Here is a tiny trained network, its code and every weight. The questions are about switching its units off for an input and a class, where a switched-off unit gives its printed mean instead of its output.

import numpy as np


def w(rows, s, z=0):
    codes = np.array(rows[::2]) - 128.0
    scale = np.full(codes.shape[1], s)
    scale[-1] = z or s
    return codes * scale


def norm(h):
    return h / np.sqrt((h * h).mean(-1, keepdims=True) + 1e-5)


def f(y):
    return y / 2 * (1 + np.tanh(0.7978845608 * (y + 0.044715 * y**3)))


def log_softmax(a):
    a = a - a.max(-1, keepdims=True)
    return a - np.log(np.exp(a).sum(-1, keepdims=True))


def net(x, mask):
    res = np.array(x, float).reshape(1, 3) / 4 @ E
    u = 0
    for l in range(4):
        y = f(norm(res) @ A[l][:, :-1].T + A[l][:, -1])
        res = res + np.where(mask[u : u + 7], y, B[l][:, -1]) @ B[l][:, :-1]
        u += 7
    return log_softmax(norm(res)[-1] @ U[:, :-1].T + U[:, -1])


A, B = {}, {}
E = w([
[110,148,27,254],'x0',
[149,248,87,112],'x1',
[126,144,162,149],'x2',
],0.0082)
A[0] = w([
[169,191,184,111,136],'0.n0',
[180,123,168,129,134],'0.n1',
[111,148,93,166,81],'0.n2',
[244,193,104,144,138],'0.n3',
[136,89,117,159,18],'0.n4',
[137,87,129,158,3],'0.n5',
[120,199,148,61,143],'0.n6',
],0.011,0.0026)
B[0] = w([
[210,101,60,111,217],'0.n0',
[118,33,118,126,151],'0.n1',
[31,184,147,115,187],'0.n2',
[132,254,177,109,244],'0.n3',
[112,181,134,143,144],'0.n4',
[114,216,80,112,138],'0.n5',
[181,66,33,27,252],'0.n6',
],0.0071,0.0039)
A[1] = w([
[60,193,191,254,50],'1.n0',
[135,182,144,81,72],'1.n1',
[233,133,229,145,221],'1.n2',
[177,133,93,50,6],'1.n3',
[109,182,220,73,2],'1.n4',
[124,183,165,213,149],'1.n5',
[176,243,16,187,61],'1.n6',
],0.0072,0.002)
B[1] = w([
[153,40,74,57,223],'1.n0',
[129,114,33,253,143],'1.n1',
[145,162,115,73,156],'1.n2',
[163,144,75,70,171],'1.n3',
[87,109,108,134,119],'1.n4',
[70,179,14,166,178],'1.n5',
[16,172,190,170,254],'1.n6',
],0.0054,0.0045)
A[2] = w([
[47,51,65,92,140],'2.n0',
[149,77,176,71,143],'2.n1',
[78,163,67,154,253],'2.n2',
[84,72,78,251,99],'2.n3',
[151,71,128,72,117],'2.n4',
[133,168,158,114,126],'2.n5',
[139,179,163,65,198],'2.n6',
],0.012,0.0019)
B[2] = w([
[141,69,151,144,215],'2.n0',
[71,132,108,181,205],'2.n1',
[125,137,180,143,236],'2.n2',
[245,97,156,64,253],'2.n3',
[63,176,121,194,200],'2.n4',
[135,116,100,108,133],'2.n5',
[162,84,111,131,178],'2.n6',
],0.012,0.0075)
A[3] = w([
[137,220,171,155,91],'3.n0',
[97,4,148,189,252],'3.n1',
[131,84,170,106,41],'3.n2',
[180,96,30,78,118],'3.n3',
[147,78,98,227,121],'3.n4',
[202,118,164,71,183],'3.n5',
[141,106,66,96,95],'3.n6',
],0.011,0.0031)
B[3] = w([
[30,154,19,135,173],'3.n0',
[131,161,194,236,255],'3.n1',
[177,149,118,99,141],'3.n2',
[190,189,97,114,204],'3.n3',
[152,26,176,107,161],'3.n4',
[203,42,86,70,209],'3.n5',
[150,222,162,3,152],'3.n6',
],0.0063,0.0081)
U = w([
[66,78,183,248,210],'0',
[70,119,145,88,65],'1',
[193,174,58,74,206],'2',
[72,127,127,120,27],'3',
[79,119,121,122,13],'4',
[222,54,159,155,193],'5',
[88,116,100,144,2],'6',
[38,237,60,185,182],'7',
],0.017,0.0069)

Each question gives the input, the list of numbers given to net, and the class t.
The units are the neurons (one row each of A and B). Each row of codes is followed by its name. A weight is (code - 128) times the scale printed after its matrix; where a second scale follows, it is the last column's (A, B and U).
mask holds one flag per neuron, layer by layer. A switched-off neuron (its flag False) gives its mean, the last column of its row in B, instead of its output. The means were averaged over made-up inputs and are rounded, as every weight is.
A unit's drop is (log p(t) with every unit on - log p(t) with that unit switched off) / (log p(t) with every unit on - log p(t) with every unit switched off).
The circuit of an input: a set's keep is (log p(t) with only the set's units on - log p(t) with every unit switched off) / (log p(t) with every unit on - log p(t) with every unit switched off). Starting from the 12 units with the biggest drops (on a tie, the unit counted first), units are removed one at a time, each time the one whose removal leaves the highest keep (on an exact tie, the one counted first), for as long as the keep stays at least 0.8.
units of the circuit, in order: the units of the circuit, biggest drop first
unit that matters most: the unit with the biggest drop
k most important neurons: the k neurons with the biggest drops, biggest first
drop when u is switched off: that unit's drop, to one decimal
input [7,-7,-2], class 5: most important neuron -> 2.n3
input [-6,-1,-3], class 0: units of the circuit, in order -> 2.n3, 2.n1
input [2,1,8], class 7: 2 most important neurons -> 0.n3, 3.n0
input [0,-2,1], class 0: 2 most important neurons -> 1.n1, 1.n6
input [-7,-1,5], class 0: units of the circuit, in order -> 2.n1, 2.n3
input [-8,-2,8], class 0: units of the circuit, in order -> 2.n1, 2.n3
input [8,0,-7], class 5: units of the circuit, in order -> 2.n3, 2.n2
input [4,1,3], class 7: 2 most important neurons -> 0.n3, 0.n2
input [6,1,-2], class 7: 3 most important neurons -> 1.n6, 0.n2, 0.n1
input [-7,1,7], class 2: 3 most important neurons -> 0.n0, 0.n6, 1.n6
input [1,6,-3], class 7: 2 most important neurons -> 2.n3, 1.n6
input [6,2,-7], class 7: 2 most important neurons -> 1.n6, 3.n0
input [7,-1,6], class 5: 2 most important neurons -> 2.n3, 1.n0
input [1,1,3], class 7: unit that matters most -> 0.n3
input [6,-3,7], class 5: drop when 2.n3 is switched off -> 1.7
input [-3,0,-1], class 0: drop when 2.n1 is switched off -> 0.3
input [8,-2,7], class 5: drop when 2.n3 is switched off -> 2.2
input [2,6,2], class 7: drop when 2.n3 is switched off -> 0.2
